Below are the code and all the weights of a small trained network. Each question names an input and a class and asks about switching units off, where a switched-off unit gives its printed mean instead of its output.

import numpy as np


def w(rows, s, z=0):
    codes = np.array(rows[::2]) - 128.0
    scale = np.full(codes.shape[1], s)
    scale[-1] = z or s
    return codes * scale


def f(y):
    return y / 2 * (1 + np.tanh(0.7978845608 * (y + 0.044715 * y**3)))


def log_softmax(a):
    a = a - a.max(-1, keepdims=True)
    return a - np.log(np.exp(a).sum(-1, keepdims=True))


def net(x, mask):
    res = np.array(x, float).reshape(1, 8) / 4 @ E
    y = f(res @ A[0][:, :-1].T + A[0][:, -1])
    res = res + np.where(mask, y, B[0][:, -1]) @ B[0][:, :-1]
    return log_softmax(res[-1] @ U[:, :-1].T + U[:, -1])


A, B = {}, {}
E = w([
[202,128,175,131,139,28],'x0',
[150,145,97,123,115,128],'x1',
[144,114,117,133,120,135],'x2',
[135,109,126,133,127,129],'x3',
[131,131,114,132,120,119],'x4',
[135,148,131,248,207,161],'x5',
[146,142,125,120,133,139],'x6',
[134,135,131,126,131,133],'x7',
],0.011)
A[0] = w([
[60,85,22,110,130,237,130],'n1',
[218,161,190,147,137,45,102],'n2',
[62,134,106,77,138,254,60],'n3',
[172,154,205,71,132,114,1],'n4',
[88,136,91,168,119,84,240],'n5',
[168,132,118,203,155,158,57],'n6',
[113,146,143,104,166,166,234],'n7',
[110,171,105,251,137,136,58],'n8',
[128,70,111,22,24,184,116],'n9',
[93,103,124,51,89,87,69],'n10',
[141,129,99,228,95,135,181],'n11',
],0.0076,0.0051)
B[0] = w([
[158,164,123,235,82,71,255],'n1',
[97,58,84,209,67,97,207],'n2',
[156,73,97,237,128,40,216],'n3',
[142,106,60,182,158,106,137],'n4',
[141,120,187,103,113,208,185],'n5',
[113,183,61,99,155,113,160],'n6',
[170,65,190,108,91,133,191],'n7',
[145,121,106,37,233,133,186],'n8',
[108,144,100,91,212,187,243],'n9',
[108,144,103,171,255,105,182],'n10',
[127,144,168,57,157,158,184],'n11',
],0.008,0.0076)
U = w([
[113,70,126,212,83,75,77],'0',
[110,101,116,67,245,136,48],'1',
[114,86,154,112,91,148,255],'2',
],0.011,0.0086)

Each question gives the input, the list of numbers given to net, and the class t.
The units are the neurons (one row each of A and B). Each row of codes is followed by its name. A weight is (code - 128) times the scale printed after its matrix; where a second scale follows, it is the last column's (A, B and U).
mask holds one flag per neuron, in row order. A switched-off neuron (its flag False) gives its mean, the last column of its row in B, instead of its output. The means were averaged over made-up inputs and are rounded, as every weight is.
A unit's drop is (log p(t) with every unit on - log p(t) with that unit switched off) / (log p(t) with every unit on - log p(t) with every unit switched off).
The circuit of an input: a set's keep is (log p(t) with only the set's units on - log p(t) with every unit switched off) / (log p(t) with every unit on - log p(t) with every unit switched off). Starting from all 11 units, units are removed one at a time, each time the one whose removal leaves the highest keep (on an exact tie, the one counted first), for as long as the keep stays at least 0.8.
circuit, biggest first: the units of the circuit, biggest drop first
most important unit: the unit with the biggest drop
top k neurons: the k neurons with the biggest drops, biggest first
drop when u is switched off: that unit's drop, to one decimal
input [-1,-3,-3,1,-6,-6,1,-3], class 1: top 2 neurons	[n9; n10]
input [-3,-2,1,3,2,7,6,-1], class 1: circuit, biggest first	[n8]
input [-5,0,-6,8,5,-2,4,-4], class 0: top 3 neurons	[n1; n3; n8]
input [3,0,-6,-3,-7,4,-6,2], class 2: circuit, biggest first	[n9; n10; n3; n1]
input [-1,-3,4,3,-3,-4,-2,6], class 1: circuit, biggest first	[n9; n2]
input [-6,4,-8,4,0,-6,8,-4], class 0: top 3 neurons	[n1; n3; n8]
input [6,3,-7,-6,-3,-8,-7,2], class 1: top 2 neurons	[n10; n9]
input [-5,-4,0,5,-3,-2,1,-1], class 0: circuit, biggest first	[n3; n1]
input [-5,4,2,0,5,-2,3,-5], class 0: top 4 neurons	[n1; n3; n8; n11]
input [-2,3,5,-5,0,-6,-3,8], class 1: top 3 neurons	[n9; n10; n2]
input [-6,4,-3,6,-1,-6,-8,7], class 0: top 4 neurons	[n1; n3; n8; n11]
input [-2,-1,1,8,8,3,-6,4], class 2: top 3 neurons	[n9; n10; n3]
input [-1,4,-6,2,-1,4,-6,3], class 1: top 3 neurons	[n8; n2; n1]
input [0,6,6,3,6,6,-3,0], class 1: most important unit	n8
input [7,4,5,-2,-2,-8,-3,-4], class 1: top 4 neurons	[n9; n10; n1; n3]
input [-3,6,-1,8,-1,-6,3,-8], class 1: top 3 neurons	[n9; n10; n2]
input [-7,2,-8,1,-1,6,7,2], class 0: top 3 neurons	[n1; n3; n9]
input [3,-3,5,-7,4,6,4,3], class 1: top 2 neurons	[n8; n1]
input [-5,-5,7,-3,-4,0,-7,-4], class 0: drop when n3 is switched off	0.3
input [-8,0,6,8,6,1,7,8], class 0: circuit, biggest first	[n1]
input [1,2,7,8,6,3,-6,4], class 2: drop when n9 is switched off	0.4
input [-6,8,8,-7,-4,0,-8,-2], class 0: drop when n1 is switched off	0.6
